Below are the code and all the weights of a small trained network. Each question names an input and a class and asks about switching units off, where a switched-off unit gives its printed mean instead of its output.

import numpy as np


def w(rows, s, z=0):
    codes = np.array(rows[::2]) - 128.0
    scale = np.full(codes.shape[1], s)
    scale[-1] = z or s
    return codes * scale


def norm(h):
    return h / np.sqrt((h * h).mean(-1, keepdims=True) + 1e-5)


def f(y):
    return y / 2 * (1 + np.tanh(0.7978845608 * (y + 0.044715 * y**3)))


def log_softmax(a):
    a = a - a.max(-1, keepdims=True)
    return a - np.log(np.exp(a).sum(-1, keepdims=True))


def net(x, mask):
    res = np.array(x, float).reshape(1, 5) / 4 @ E
    u = 0
    for l in range(4):
        y = f(norm(res) @ A[l][:, :-1].T + A[l][:, -1])
        res = res + np.where(mask[u : u + 6], y, B[l][:, -1]) @ B[l][:, :-1]
        u += 6
    return log_softmax(norm(res)[-1] @ U[:, :-1].T + U[:, -1])


A, B = {}, {}
E = w([
[201,144,154,83,67],'x0',
[52,36,167,78,138],'x1',
[103,151,128,49,209],'x2',
[61,200,255,116,90],'x3',
[154,130,95,211,96],'x4',
],0.00083)
A[0] = w([
[107,157,101,198,93,168],'0.n1',
[148,147,207,142,71,253],'0.n2',
[184,196,167,103,123,80],'0.n3',
[98,135,147,4,142,40],'0.n4',
[130,123,132,130,130,119],'0.n5',
[163,153,196,56,77,51],'0.n6',
],0.0033,0.00039)
B[0] = w([
[93,129,90,5,172,173],'0.n1',
[56,210,233,73,110,254],'0.n2',
[127,165,148,172,223,187],'0.n3',
[71,84,54,4,75,230],'0.n4',
[140,129,121,123,139,126],'0.n5',
[66,104,186,126,178,223],'0.n6',
],0.0016,0.00082)
A[1] = w([
[135,240,78,108,131,86],'1.n1',
[149,179,27,127,229,254],'1.n2',
[16,5,88,166,236,198],'1.n3',
[236,182,73,148,125,169],'1.n4',
[111,164,147,131,152,52],'1.n5',
[91,190,214,199,51,224],'1.n6',
],0.0022,0.00049)
B[1] = w([
[96,195,140,200,143,147],'1.n1',
[3,169,156,98,63,227],'1.n2',
[192,152,254,163,157,247],'1.n3',
[80,78,161,158,117,189],'1.n4',
[166,168,111,94,161,117],'1.n5',
[136,133,189,76,96,255],'1.n6',
],0.0026,0.00074)
A[2] = w([
[103,61,99,4,187,93],'2.n1',
[129,114,161,160,168,121],'2.n2',
[73,164,187,94,136,182],'2.n3',
[130,149,160,118,77,210],'2.n4',
[182,112,48,163,94,3],'2.n5',
[133,93,126,187,30,187],'2.n6',
],0.0033,0.0006)
B[2] = w([
[50,156,208,97,69,215],'2.n1',
[246,147,128,222,196,135],'2.n2',
[125,62,2,116,149,247],'2.n3',
[109,59,82,46,172,189],'2.n4',
[128,53,60,91,43,114],'2.n5',
[91,124,90,48,174,177],'2.n6',
],0.0024,0.0014)
A[3] = w([
[134,127,123,210,192,141],'3.n1',
[109,108,174,50,23,151],'3.n2',
[123,228,229,115,187,154],'3.n3',
[141,145,86,175,180,111],'3.n4',
[212,132,71,162,18,154],'3.n5',
[157,39,4,126,74,7],'3.n6',
],0.0031,0.0012)
B[3] = w([
[133,72,176,123,144,122],'3.n1',
[80,106,194,86,165,248],'3.n2',
[198,54,103,134,41,235],'3.n3',
[120,90,156,74,134,111],'3.n4',
[30,70,123,91,138,137],'3.n5',
[167,75,81,142,5,146],'3.n6',
],0.0027,0.0017)
U = w([
[36,101,250,20,129,186],'0',
[201,36,183,246,230,153],'1',
[160,201,102,80,169,99],'2',
[236,209,171,146,27,121],'3',
[96,16,4,149,1,163],'4',
[153,124,108,109,121,45],'5',
[44,213,40,215,185,144],'6',
[158,142,103,158,131,2],'7',
],0.0083,0.0081)

Each question gives the input, the list of numbers given to net, and the class t.
The units are the neurons (one row each of A and B). Each row of codes is followed by its name. A weight is (code - 128) times the scale printed after its matrix; where a second scale follows, it is the last column's (A, B and U).
mask holds one flag per neuron, layer by layer. A switched-off neuron (its flag False) gives its mean, the last column of its row in B, instead of its output. The means were averaged over made-up inputs and are rounded, as every weight is.
A unit's drop is (log p(t) with every unit on - log p(t) with that unit switched off) / (log p(t) with every unit on - log p(t) with every unit switched off).
The circuit of an input: a set's keep is (log p(t) with only the set's units on - log p(t) with every unit switched off) / (log p(t) with every unit on - log p(t) with every unit switched off). Starting from the 12 units with the biggest drops (on a tie, the unit counted first), units are removed one at a time, each time the one whose removal leaves the highest keep (on an exact tie, the one counted first), for as long as the keep stays at least 0.8.
circuit, biggest first: the units of the circuit, biggest drop first
unit that matters most: the unit with the biggest drop
top k neurons: the k neurons with the biggest drops, biggest first
top k neurons in layer l: the k neurons of layer l with the biggest drops, biggest first
drop of u: that unit's drop, to one decimal
input [-2,0,6,1,5], class 6: top 3 neurons : (0.n6; 1.n2; 2.n3)
input [2,-6,-2,7,-4], class 3: unit that matters most : 3.n3
input [-5,-5,3,-3,-4], class 6: top 3 neurons : (1.n2; 0.n6; 3.n2)
input [-1,-5,6,-7,-4], class 6: top 3 neurons : (1.n2; 1.n6; 1.n1)
input [-6,7,-1,-3,-4], class 1: top 2 neurons : (1.n3; 2.n2)
input [-8,-3,3,-8,-3], class 1: top 2 neurons : (1.n3; 3.n1)
input [-6,3,-1,8,6], class 1: circuit, biggest first : (1.n2; 2.n1; 2.n2)
input [7,-4,7,-6,-3], class 0: circuit, biggest first : (2.n1; 1.n2)
input [-6,-6,-8,5,5], class 6: top 3 neurons in layer 2 : (2.n1; 2.n6; 2.n4)
input [1,-2,-2,1,0], class 3: top 4 neurons in layer 1 : (1.n6; 1.n2; 1.n1; 1.n5)
input [1,6,2,-2,7], class 1: top 2 neurons : (1.n3; 0.n4)
input [6,-8,-4,3,8], class 4: top 2 neurons in layer 1 : (1.n3; 1.n4)
input [7,2,4,1,7], class 2: top 3 neurons in layer 3 : (3.n5; 3.n6; 3.n1)
input [-1,7,-6,-4,-2], class 1: circuit, biggest first : (1.n3; 2.n2)
input [-6,1,-2,-7,-3], class 1: top 3 neurons : (1.n3; 0.n4; 2.n3)
input [-5,8,-4,-8,2], class 1: circuit, biggest first : (1.n3)
input [-6,-3,-2,2,-4], class 1: top 2 neurons : (1.n3; 3.n1)
input [8,-4,-8,-3,-3], class 0: top 2 neurons : (2.n3; 3.n5)
input [-4,-4,-8,5,-8], class 3: top 2 neurons in layer 2 : (2.n5; 2.n1)
input [8,-8,0,-4,6], class 4: circuit, biggest first : (3.n5)
input [8,-3,2,-2,8], class 4: top 3 neurons : (3.n6; 2.n1; 1.n3)
input [8,5,-7,3,7], class 0: drop of 3.n2 : 0.1
input [-1,-8,3,-2,-5], class 6: drop of 1.n2 : 0.5
input [-8,4,6,-3,7], class 1: drop of 0.n2 : 0.0
